Here is a tiny trained network, its code and every weight. The questions are about switching its units off for an input and a class, where a switched-off unit gives its printed mean instead of its output.

import numpy as np


def w(rows, s, z=0):
    codes = np.array(rows[::2]) - 128.0
    scale = np.full(codes.shape[1], s)
    scale[-1] = z or s
    return codes * scale


def f(y):
    return np.maximum(y, 0)


def log_softmax(a):
    a = a - a.max(-1, keepdims=True)
    return a - np.log(np.exp(a).sum(-1, keepdims=True))


def net(x, mask):
    res = np.array(x, float).reshape(1, 8) / 4 @ E
    y = f(res @ A[0][:, :-1].T + A[0][:, -1])
    res = res + np.where(mask, y, B[0][:, -1]) @ B[0][:, :-1]
    return log_softmax(res[-1] @ U[:, :-1].T + U[:, -1])


A, B = {}, {}
E = w([
[191,49,253,189,102],'x0',
[131,125,128,126,127],'x1',
[128,128,127,127,125],'x2',
[198,163,51,203,42],'x3',
[145,118,91,212,245],'x4',
[165,32,76,83,135],'x5',
[128,125,124,125,128],'x6',
[242,215,160,62,176],'x7',
],0.0068)
A[0] = w([
[126,119,63,68,142,146],'N1',
[171,49,154,115,123,168],'N2',
[187,155,62,198,67,102],'N3',
[172,66,217,158,68,87],'N4',
[183,160,69,174,91,112],'N5',
[130,141,128,196,185,175],'N6',
[125,136,138,78,22,71],'N7',
[72,108,145,52,236,95],'N8',
[237,166,190,93,155,95],'N9',
[65,124,153,44,214,78],'N10',
[70,182,34,66,150,58],'N11',
[83,166,186,127,169,170],'N12',
[56,132,139,176,70,151],'N13',
[91,153,68,88,124,94],'N14',
[75,226,195,180,119,246],'N15',
[148,118,110,191,199,73],'N16',
[187,148,67,168,76,70],'N17',
[187,93,169,186,116,93],'N18',
[82,209,177,177,117,255],'N19',
[158,115,71,178,191,117],'N20',
[26,83,103,146,104,175],'N21',
[221,205,130,105,122,110],'N22',
[149,99,190,120,69,122],'N23',
[171,64,220,188,119,97],'N24',
[206,148,71,157,72,71],'N25',
[24,63,123,186,46,97],'N26',
[100,94,196,106,183,94],'N27',
[168,50,77,79,139,235],'N28',
[166,122,98,189,228,76],'N29',
[176,71,108,80,139,163],'N30',
[157,137,95,222,184,91],'N31',
[142,120,165,199,164,125],'N32',
[228,177,160,51,149,72],'N33',
[120,173,158,74,1,106],'N34',
[183,214,160,65,161,95],'N35',
[199,66,222,182,106,71],'N36',
[109,131,134,90,51,89],'N37',
[127,137,157,70,59,129],'N38',
[92,96,171,80,186,178],'N39',
[178,164,68,184,75,113],'N40',
[103,162,50,110,130,87],'N41',
[177,185,102,56,166,103],'N42',
[89,159,36,108,118,78],'N43',
[150,158,159,69,76,111],'N44',
[129,136,108,206,218,135],'N45',
[85,116,168,84,192,69],'N46',
],0.008,0.0076)
B[0] = w([
[142,210,107,165,119,179],'N1',
[151,202,82,127,105,204],'N2',
[114,78,193,144,67,193],'N3',
[81,200,123,139,158,197],'N4',
[108,90,172,132,76,181],'N5',
[153,127,105,46,121,200],'N6',
[70,91,158,40,174,165],'N7',
[107,113,183,147,54,193],'N8',
[120,93,129,200,198,200],'N9',
[100,95,182,161,72,184],'N10',
[50,235,176,160,156,182],'N11',
[171,109,121,126,76,195],'N12',
[168,83,95,139,165,195],'N13',
[90,215,152,145,152,162],'N14',
[214,150,71,118,80,254],'N15',
[79,111,134,69,166,161],'N16',
[71,91,194,149,73,167],'N17',
[63,193,156,132,113,178],'N18',
[214,132,64,111,94,252],'N19',
[89,132,137,70,126,181],'N20',
[169,94,82,201,188,220],'N21',
[135,74,126,170,145,194],'N22',
[72,189,102,82,162,179],'N23',
[88,208,130,148,128,202],'N24',
[80,97,186,143,94,171],'N25',
[136,60,135,187,228,212],'N26',
[107,131,180,150,73,168],'N27',
[253,172,39,108,72,242],'N28',
[65,93,148,37,165,178],'N29',
[182,143,88,145,108,188],'N30',
[111,92,144,59,136,177],'N31',
[118,172,99,69,154,175],'N32',
[113,65,157,195,200,191],'N33',
[116,110,131,55,157,192],'N34',
[146,75,122,175,180,193],'N35',
[42,232,125,166,139,199],'N36',
[87,107,138,66,176,157],'N37',
[124,98,109,70,177,177],'N38',
[157,111,142,142,57,209],'N39',
[112,80,180,116,84,187],'N40',
[82,182,129,154,123,163],'N41',
[129,120,129,207,171,186],'N42',
[84,167,157,152,137,167],'N43',
[125,96,106,80,174,167],'N44',
[112,111,120,48,135,197],'N45',
[97,83,209,155,61,159],'N46',
],0.0066,0.0081)
U = w([
[55,228,155,166,163,55],'0',
[131,52,137,214,230,51],'1',
[99,79,212,147,33,62],'2',
[95,102,130,9,187,55],'3',
[167,142,104,131,113,245],'4',
[164,139,107,133,114,254],'5',
[164,137,108,135,115,216],'6',
[195,149,89,129,95,89],'7',
],0.012,0.0051)

Each question gives the input, the list of numbers given to net, and the class t.
The units are the neurons (one row each of A and B). Each row of codes is followed by its name. A weight is (code - 128) times the scale printed after its matrix; where a second scale follows, it is the last column's (A, B and U).
mask holds one flag per neuron, in row order. A switched-off neuron (its flag False) gives its mean, the last column of its row in B, instead of its output. The means were averaged over made-up inputs and are rounded, as every weight is.
A unit's drop is (log p(t) with every unit on - log p(t) with that unit switched off) / (log p(t) with every unit on - log p(t) with every unit switched off).
The circuit of an input: a set's keep is (log p(t) with only the set's units on - log p(t) with every unit switched off) / (log p(t) with every unit on - log p(t) with every unit switched off). Starting from the 12 units with the biggest drops (on a tie, the unit counted first), units are removed one at a time, each time the one whose removal leaves the highest keep (on an exact tie, the one counted first), for as long as the keep stays at least 0.8.
units of the circuit, in order: the units of the circuit, biggest drop first
unit that matters most: the unit with the biggest drop
k most important neurons: the k neurons with the biggest drops, biggest first
input [8,6,-3,6,-6,-8,5,0], class 0: units of the circuit, in order -> (N36; N4)
input [-4,-4,-2,0,-2,-8,-6,-4], class 7: units of the circuit, in order -> (N15; N19)
input [3,4,3,-3,5,8,7,4], class 7: units of the circuit, in order -> (N28)
input [-3,5,2,-4,-7,-4,1,-7], class 1: units of the circuit, in order -> (N26; N21)
input [8,-5,-4,-7,5,-1,8,-1], class 0: units of the circuit, in order -> (N36; N24)
input [1,5,-2,-7,-5,7,8,7], class 6: 2 most important neurons -> (N28; N26)
input [0,4,1,-5,0,-6,0,-4], class 7: 2 most important neurons -> (N15; N19)
input [5,2,-4,0,-3,3,5,-6], class 1: 2 most important neurons -> (N26; N21)
input [-4,-3,-2,6,-8,-1,3,6], class 3: units of the circuit, in order -> (N34; N7)
input [6,5,4,1,-5,2,3,2], class 0: units of the circuit, in order -> (N36; N4; N23)
input [0,3,4,0,8,7,1,5], class 3: units of the circuit, in order -> (N29; N20)
input [5,0,-4,-3,-3,-7,1,4], class 7: 2 most important neurons -> (N15; N19)
input [6,3,8,-4,-6,6,-8,8], class 1: units of the circuit, in order -> (N33; N9)
input [-8,1,8,3,-3,-1,8,6], class 0: units of the circuit, in order -> (N11)
input [-1,3,0,8,-5,7,4,-6], class 2: 2 most important neurons -> (N3; N17)
input [3,2,6,5,-7,7,-2,5], class 3: 2 most important neurons -> (N7; N34)
input [8,7,-2,3,7,-7,2,0], class 0: 3 most important neurons -> (N36; N24; N18)
input [7,-4,-2,0,-5,6,2,7], class 0: 2 most important neurons -> (N36; N4)
input [5,-2,3,0,-7,-6,3,-7], class 1: 4 most important neurons -> (N26; N21; N13; N28)
input [-3,6,-4,4,4,8,0,8], class 1: unit that matters most -> N33
